Here is a tiny trained network, its code and every weight. The questions are about switching its units off for an input and a class, where a switched-off unit gives its printed mean instead of its output.

import numpy as np


def w(rows, s, z=0):
    codes = np.array(rows[::2]) - 128.0
    scale = np.full(codes.shape[1], s)
    scale[-1] = z or s
    return codes * scale


def f(y):
    return y / 2 * (1 + np.tanh(0.7978845608 * (y + 0.044715 * y**3)))


def log_softmax(a):
    a = a - a.max(-1, keepdims=True)
    return a - np.log(np.exp(a).sum(-1, keepdims=True))


def net(x, mask):
    res = np.array(x, float).reshape(1, 3) / 4 @ E
    y = f(res @ A[0][:, :-1].T + A[0][:, -1])
    res = res + np.where(mask, y, B[0][:, -1]) @ B[0][:, :-1]
    return log_softmax(res[-1] @ U[:, :-1].T + U[:, -1])


A, B = {}, {}
E = w([
[172,105,70,71,91,32,116,65,100,145,125,92],'x0',
[180,160,143,155,236,109,4,183,25,114,177,123],'x1',
[162,175,25,166,113,192,163,116,48,27,238,153],'x2',
],0.011)
A[0] = w([
[93,128,176,138,108,250,188,137,191,114,130,138,218],'neuron 1',
[132,121,197,127,185,131,45,147,97,138,157,108,73],'neuron 2',
[129,103,197,122,156,46,83,140,130,164,100,127,252],'neuron 3',
[128,119,174,101,128,32,127,98,187,213,77,114,118],'neuron 4',
[106,118,94,137,110,222,235,100,193,77,152,127,134],'neuron 5',
[150,149,41,139,140,131,135,99,64,62,203,120,89],'neuron 6',
],0.013,0.0028)
B[0] = w([
[142,123,126,192,245,107,90,145,176,95,66,127,213],'neuron 1',
[124,154,137,198,174,142,131,149,148,129,93,154,194],'neuron 2',
[152,195,169,90,106,123,174,67,187,171,57,94,219],'neuron 3',
[115,81,138,53,64,131,166,122,178,149,102,101,251],'neuron 4',
[141,211,127,163,70,152,216,143,102,130,64,166,222],'neuron 5',
[147,131,115,92,82,129,118,107,37,60,251,130,227],'neuron 6',
],0.014,0.023)
U = w([
[170,74,132,115,147,114,84,117,45,17,237,130,240],'0',
[83,98,84,190,110,182,70,152,158,190,154,166,5],'1',
[141,132,125,89,10,142,181,98,82,96,169,154,131],'2',
[165,214,156,255,237,170,119,153,116,107,142,177,231],'3',
[37,134,140,161,102,150,105,182,101,162,136,177,6],'4',
[103,93,186,79,151,76,102,82,217,240,125,42,126],'5',
[99,101,139,162,124,143,177,169,175,103,76,158,119],'6',
],0.0092,0.003)

Each question gives the input, the list of numbers given to net, and the class t.
The units are the neurons (one row each of A and B). Each row of codes is followed by its name. A weight is (code - 128) times the scale printed after its matrix; where a second scale follows, it is the last column's (A, B and U).
mask holds one flag per neuron, in row order. A switched-off neuron (its flag False) gives its mean, the last column of its row in B, instead of its output. The means were averaged over made-up inputs and are rounded, as every weight is.
A unit's drop is (log p(t) with every unit on - log p(t) with that unit switched off) / (log p(t) with every unit on - log p(t) with every unit switched off).
The circuit of an input: a set's keep is (log p(t) with only the set's units on - log p(t) with every unit switched off) / (log p(t) with every unit on - log p(t) with every unit switched off). Starting from all 6 units, units are removed one at a time, each time the one whose removal leaves the highest keep (on an exact tie, the one counted first), for as long as the keep stays at least 0.8.
circuit, biggest first: the units of the circuit, biggest drop first
top k neurons: the k neurons with the biggest drops, biggest first
drop of u: that unit's drop, to one decimal
input [-5,-6,-7], class 5: circuit, biggest first : [neuron 4]
input [7,-8,-3], class 5: top 2 neurons : [neuron 6; neuron 4]
input [6,7,0], class 3: top 3 neurons : [neuron 2; neuron 4; neuron 3]
input [2,-8,-3], class 6: circuit, biggest first : [neuron 5; neuron 6]
input [-2,1,-2], class 5: top 2 neurons : [neuron 5; neuron 6]
input [-5,2,-3], class 3: top 2 neurons : [neuron 4; neuron 2]
input [1,-6,2], class 3: top 3 neurons : [neuron 4; neuron 1; neuron 3]
input [-5,-3,-2], class 3: top 2 neurons : [neuron 1; neuron 4]
input [-6,-3,0], class 3: drop of neuron 3 : 0.0
input [-6,-1,-5], class 5: drop of neuron 5 : 0.2
input [1,0,1], class 0: drop of neuron 3 : 0.4
input [2,0,8], class 0: drop of neuron 6 : 0.9
